Below are the code and all the weights of a small trained network. Each question names an input and a class and asks about switching units off, where a switched-off unit gives its printed mean instead of its output.

import numpy as np


def w(rows, s, z=0):
    codes = np.array(rows[::2]) - 128.0
    scale = np.full(codes.shape[1], s)
    scale[-1] = z or s
    return codes * scale


def f(y):
    return y / 2 * (1 + np.tanh(0.7978845608 * (y + 0.044715 * y**3)))


def log_softmax(a):
    a = a - a.max(-1, keepdims=True)
    return a - np.log(np.exp(a).sum(-1, keepdims=True))


def net(x, mask):
    res = np.array(x, float).reshape(1, 6) / 4 @ E
    y = f(res @ A[0][:, :-1].T + A[0][:, -1])
    res = res + np.where(mask, y, B[0][:, -1]) @ B[0][:, :-1]
    return log_softmax(res[-1] @ U[:, :-1].T + U[:, -1])


A, B = {}, {}
E = w([
[129,125,129,131],'x0',
[4,207,158,79],'x1',
[78,35,234,95],'x2',
[226,164,158,2],'x3',
[127,131,131,130],'x4',
[182,169,226,201],'x5',
],0.007)
A[0] = w([
[94,101,105,187,104],'N0',
[126,36,212,115,94],'N1',
[210,111,144,70,120],'N2',
[113,64,186,93,100],'N3',
[107,93,56,78,177],'N4',
[88,92,112,185,89],'N5',
[190,40,124,129,99],'N6',
[119,25,170,132,92],'N7',
[179,174,38,187,113],'N8',
[156,188,163,55,100],'N9',
[132,174,195,201,170],'N10',
[160,143,161,163,255],'N11',
[161,151,146,64,102],'N12',
[54,225,152,102,117],'N13',
[89,35,72,90,185],'N14',
[186,143,119,8,94],'N15',
[112,88,105,171,186],'N16',
[164,245,97,171,138],'N17',
[74,107,65,85,196],'N18',
[169,207,181,158,122],'N19',
[118,5,217,152,115],'N20',
[152,175,85,147,97],'N21',
[188,34,140,129,127],'N22',
[155,154,139,93,85],'N23',
[41,171,191,82,110],'N24',
[121,201,175,33,101],'N25',
[129,104,20,92,150],'N26',
[151,134,144,92,106],'N27',
[81,117,117,180,85],'N28',
[239,100,149,56,81],'N29',
],0.012,0.0095)
B[0] = w([
[71,139,140,185,168],'N0',
[77,146,116,97,198],'N1',
[115,112,156,182,208],'N2',
[7,193,112,54,174],'N3',
[131,131,201,125,209],'N4',
[62,163,135,191,164],'N5',
[155,80,44,141,189],'N6',
[79,129,69,101,178],'N7',
[43,120,103,71,212],'N8',
[85,114,133,162,183],'N9',
[153,139,193,115,210],'N10',
[180,9,188,108,255],'N11',
[70,166,147,185,169],'N12',
[192,2,82,132,198],'N13',
[169,118,191,121,226],'N14',
[76,145,137,189,214],'N15',
[129,63,136,159,200],'N16',
[87,90,126,60,208],'N17',
[149,78,193,127,218],'N18',
[73,115,166,98,182],'N19',
[107,148,120,80,227],'N20',
[36,168,94,72,153],'N21',
[138,70,97,112,205],'N22',
[113,167,98,156,139],'N23',
[163,19,33,112,202],'N24',
[123,90,114,182,194],'N25',
[146,100,174,95,213],'N26',
[80,141,152,142,143],'N27',
[63,217,117,222,157],'N28',
[106,123,111,173,221],'N29',
],0.0083,0.0094)
U = w([
[71,135,128,247,85],'0',
[64,148,90,62,100],'1',
[131,108,149,143,254],'2',
[153,88,76,160,195],'3',
[123,118,161,142,235],'4',
[132,120,215,128,46],'5',
[183,157,149,130,84],'6',
[155,198,98,155,46],'7',
],0.014,0.0071)

Each question gives the input, the list of numbers given to net, and the class t.
The units are the neurons (one row each of A and B). Each row of codes is followed by its name. A weight is (code - 128) times the scale printed after its matrix; where a second scale follows, it is the last column's (A, B and U).
mask holds one flag per neuron, in row order. A switched-off neuron (its flag False) gives its mean, the last column of its row in B, instead of its output. The means were averaged over made-up inputs and are rounded, as every weight is.
A unit's drop is (log p(t) with every unit on - log p(t) with that unit switched off) / (log p(t) with every unit on - log p(t) with every unit switched off).
The circuit of an input: a set's keep is (log p(t) with only the set's units on - log p(t) with every unit switched off) / (log p(t) with every unit on - log p(t) with every unit switched off). Starting from the 12 units with the biggest drops (on a tie, the unit counted first), units are removed one at a time, each time the one whose removal leaves the highest keep (on an exact tie, the one counted first), for as long as the keep stays at least 0.8.
circuit, biggest first: the units of the circuit, biggest drop first
unit that matters most: the unit with the biggest drop
top k neurons: the k neurons with the biggest drops, biggest first
input [0,8,-3,6,-5,0], class 3: circuit, biggest first -> (N13 N24)
input [4,-8,7,-1,2,8], class 3: circuit, biggest first -> (N6)
input [3,2,-6,-1,-7,-8], class 5: circuit, biggest first -> (N18 N4 N26)
input [4,8,0,6,-1,-4], class 3: circuit, biggest first -> (N24 N13)
input [-6,7,-4,7,6,-7], class 0: circuit, biggest first -> (N15 N25)
input [-4,-1,-6,-2,-6,6], class 1: circuit, biggest first -> (N8 N17)
input [4,-4,0,7,5,-8], class 5: top 2 neurons -> (N26 N4)
input [-5,0,3,-7,1,-8], class 5: circuit, biggest first -> (N14 N18)
input [-7,-7,8,4,-6,2], class 1: circuit, biggest first -> (N3 N7)
input [-4,-3,-8,8,4,-5], class 0: top 2 neurons -> (N15 N2)
input [-4,8,-3,8,-2,-4], class 0: top 2 neurons -> (N15 N12)
input [-4,-5,5,0,-3,-7], class 5: top 4 neurons -> (N14 N4 N24 N18)
input [-6,-5,7,6,-7,-6], class 1: top 3 neurons -> (N3 N7 N1)
input [3,-7,-8,5,4,-2], class 1: unit that matters most -> N8
input [1,-4,8,-7,5,0], class 1: circuit, biggest first -> (N20 N7)
input [-4,-4,-4,6,1,-5], class 0: top 2 neurons -> (N15 N29)
input [7,8,1,-7,2,-7], class 3: top 3 neurons -> (N24 N13 N15)
input [-4,7,4,5,-1,6], class 3: top 3 neurons -> (N24 N13 N25)
input [-7,8,-5,-2,0,-4], class 3: top 2 neurons -> (N13 N24)
input [5,8,-4,4,8,2], class 3: unit that matters most -> N13
